Below is a small trained network, with its code and all its weights. Each question gives an input and a target symbol and asks what happens when units are switched off, that is, made to give their printed mean instead of their output.

import numpy as np


def w(rows, s, z=0):
    codes = np.array(rows[::2]) - 128.0
    scale = np.full(codes.shape[1], s)
    scale[-1] = z or s
    return codes * scale


def norm(h):
    return h / np.sqrt((h * h).mean(-1, keepdims=True) + 1e-5)


def f(y):
    return np.maximum(y, 0)


def softmax(a):
    e = np.exp(a - a.max(-1, keepdims=True))
    return e / e.sum(-1, keepdims=True)


def log_softmax(a):
    a = a - a.max(-1, keepdims=True)
    return a - np.log(np.exp(a).sum(-1, keepdims=True))


def net(x, mask):
    ids = ['ΓΔΘΩαβεζηλμτφ'.index(c) for c in x.split()]
    T = len(ids)
    res = E[ids] + P[:T]
    u = 0
    for l in range(2):
        r = norm(res)
        for j in range(2):
            rows = slice(4 * j, 4 * j + 4)
            q, k, v = (r @ M[l][rows].T for M in (Q, K, V))
            z = softmax(np.where(np.tri(T) > 0, q @ k.T / 4**0.5, -1e9)) @ v
            o = O[l][rows]
            res = res + np.where(mask[u + j], z, o[:, -1]) @ o[:, :-1]
        u += 2
        y = f(norm(res) @ A[l][:, :-1].T + A[l][:, -1])
        res = res + np.where(mask[u : u + 8], y, B[l][:, -1]) @ B[l][:, :-1]
        u += 8
    return log_softmax(norm(res)[-1] @ U[:, :-1].T + U[:, -1])


Q, K, V, O, A, B = {}, {}, {}, {}, {}, {}
E = w([
[153,137,143],'Γ',
[134,103,135],'Δ',
[94,65,171],'Θ',
[141,134,136],'Ω',
[141,118,142],'α',
[145,98,151],'β',
[127,99,111],'ε',
[132,132,137],'ζ',
[201,90,110],'η',
[138,112,121],'λ',
[145,162,73],'μ',
[5,122,166],'τ',
[85,173,185],'φ',
],0.029)
P = w([
[92,184,138],'0',
[5,34,100],'1',
[1,46,60],'2',
[32,84,130],'3',
[22,76,105],'4',
[60,154,176],'5',
],0.0084)
Q[0] = w([
[164,140,146],'L0H1',
[45,85,96],'L0H1',
[34,106,85],'L0H1',
[104,156,155],'L0H1',
[97,54,191],'L0H2',
[126,71,217],'L0H2',
[112,108,109],'L0H2',
[167,237,10],'L0H2',
],0.013)
K[0] = w([
[104,89,108],'L0H1',
[184,183,176],'L0H1',
[188,230,182],'L0H1',
[113,105,61],'L0H1',
[199,156,111],'L0H2',
[254,145,45],'L0H2',
[75,136,162],'L0H2',
[5,96,171],'L0H2',
],0.011)
V[0] = w([
[149,123,137],'L0H1',
[170,143,168],'L0H1',
[228,73,141],'L0H1',
[232,136,198],'L0H1',
[132,61,41],'L0H2',
[142,100,144],'L0H2',
[106,2,5],'L0H2',
[42,85,255],'L0H2',
],0.0062)
O[0] = w([
[137,121,141,138],'L0H1',
[157,140,172,208],'L0H1',
[155,33,161,97],'L0H1',
[183,120,210,250],'L0H1',
[106,92,104,112],'L0H2',
[151,125,133,145],'L0H2',
[78,47,120,103],'L0H2',
[113,70,253,154],'L0H2',
],0.0074,0.0014)
A[0] = w([
[249,77,96,117],'L0N1',
[107,144,102,104],'L0N2',
[146,173,113,36],'L0N3',
[115,111,134,98],'L0N4',
[86,135,145,152],'L0N5',
[135,138,168,25],'L0N6',
[147,91,117,23],'L0N7',
[137,145,127,2],'L0N8',
],0.016,0.0019)
B[0] = w([
[166,29,4,252],'L0N1',
[147,52,128,207],'L0N2',
[95,88,90,156],'L0N3',
[115,148,100,186],'L0N4',
[141,121,75,231],'L0N5',
[115,117,39,205],'L0N6',
[159,171,77,193],'L0N7',
[126,103,108,131],'L0N8',
],0.014,0.0033)
Q[1] = w([
[193,66,250],'L1H1',
[190,140,82],'L1H1',
[143,138,123],'L1H1',
[36,118,177],'L1H1',
[214,93,70],'L1H2',
[157,139,122],'L1H2',
[132,97,96],'L1H2',
[65,111,140],'L1H2',
],0.018)
K[1] = w([
[35,55,7],'L1H1',
[185,111,53],'L1H1',
[131,139,110],'L1H1',
[55,155,237],'L1H1',
[249,168,67],'L1H2',
[167,116,129],'L1H2',
[149,199,131],'L1H2',
[49,161,145],'L1H2',
],0.014)
V[1] = w([
[212,119,50],'L1H1',
[69,117,18],'L1H1',
[175,211,1],'L1H1',
[91,184,163],'L1H1',
[96,159,125],'L1H2',
[195,207,98],'L1H2',
[87,23,162],'L1H2',
[216,10,145],'L1H2',
],0.0095)
O[1] = w([
[182,156,59,253],'L1H1',
[65,182,63,170],'L1H1',
[158,248,108,173],'L1H1',
[112,151,200,23],'L1H1',
[100,135,155,89],'L1H2',
[178,202,143,174],'L1H2',
[103,49,90,113],'L1H2',
[217,105,40,242],'L1H2',
],0.011,0.0023)
A[1] = w([
[66,66,25,178],'L1N1',
[255,73,72,240],'L1N2',
[175,181,165,106],'L1N3',
[101,112,209,1],'L1N4',
[4,147,197,205],'L1N5',
[229,92,200,35],'L1N6',
[181,44,192,88],'L1N7',
[130,8,114,153],'L1N8',
],0.0093,0.0028)
B[1] = w([
[118,84,189,216],'L1N1',
[131,118,253,255],'L1N2',
[161,65,152,144],'L1N3',
[97,176,69,135],'L1N4',
[154,197,185,164],'L1N5',
[194,123,223,168],'L1N6',
[205,62,113,176],'L1N7',
[147,242,109,208],'L1N8',
],0.015,0.0095)
U = w([
[221,190,115,20],'Γ',
[112,6,164,51],'Δ',
[94,59,159,179],'Θ',
[165,208,156,89],'Ω',
[245,103,249,221],'α',
[167,71,142,2],'β',
[84,85,112,92],'ε',
[128,209,185,9],'ζ',
[236,63,13,122],'η',
[52,81,45,125],'λ',
[102,236,32,178],'μ',
[5,113,199,177],'τ',
[66,186,220,121],'φ',
],0.012,0.0022)

Each question gives the input, a string of symbols that net reads in full, and the target symbol t.
The units are the heads (4 rows each of Q, K, V and O) and the neurons (one row each of A and B). Each row of codes is followed by its name. A weight is (code - 128) times the scale printed after its matrix; where a second scale follows, it is the last column's (O, A, B and U).
mask holds one flag per unit, layer by layer, with each layer's heads first. A switched-off unit (its flag False) gives its mean, the last column of its rows in O or B, instead of its output. The means were averaged over made-up inputs and are rounded, as every weight is.
A unit's drop is (log p(t) with every unit on - log p(t) with that unit switched off) / (log p(t) with every unit on - log p(t) with every unit switched off).
The circuit of an input: a set's keep is (log p(t) with only the set's units on - log p(t) with every unit switched off) / (log p(t) with every unit on - log p(t) with every unit switched off). Starting from the 12 units with the biggest drops (on a tie, the unit counted first), units are removed one at a time, each time the one whose removal leaves the highest keep (on an exact tie, the one counted first), for as long as the keep stays at least 0.8.
circuit, biggest first: the units of the circuit, biggest drop first
most important unit: the unit with the biggest drop
k most important neurons: the k neurons with the biggest drops, biggest first
heads that matter: for each layer, one digit per head in row order, 1 if its drop is at least 0.15 and else 0, layers parted by /
drop of u: that unit's drop, to one decimal
input Δ ζ Ω, target Δ: circuit, biggest first => [L0H2; L1H2]
input η Δ α α α β, target η: circuit, biggest first => [L1H1; L1H2]
input Δ φ α μ, target Δ: circuit, biggest first => [L0H2; L1H1; L0N3]
input μ α α, target μ: circuit, biggest first => [L1H1]
input Δ μ Δ η ζ, target Δ: heads that matter => 01 / 00
input λ μ α α λ ζ, target λ: heads that matter => 00 / 10
input Δ τ λ, target Δ: heads that matter => 01 / 10
input Δ α μ Δ α Δ, target Δ: circuit, biggest first => [L0H2; L0N1; L1H2]
input φ α Δ τ τ ε, target φ: 2 most important neurons => [L1N5; L0N5]
input α η μ, target α: 2 most important neurons => [L0N3; L1N2]
input η Γ Γ α Ω, target η: heads that matter => 00 / 10
input η α Δ α τ μ, target η: 2 most important neurons => [L0N5; L0N2]
input τ λ α μ λ μ, target τ: heads that matter => 01 / 00
input λ α Δ, target λ: most important unit => L1H1
input μ α μ ε, target μ: drop of L1H1 => 0.8
input μ Ω α α α μ, target μ: drop of L1H1 => 2.1
input λ ζ φ ε Δ β, target λ: drop of L1N2 => 0.3
input η α λ α, target η: drop of L1N3 => 0.0
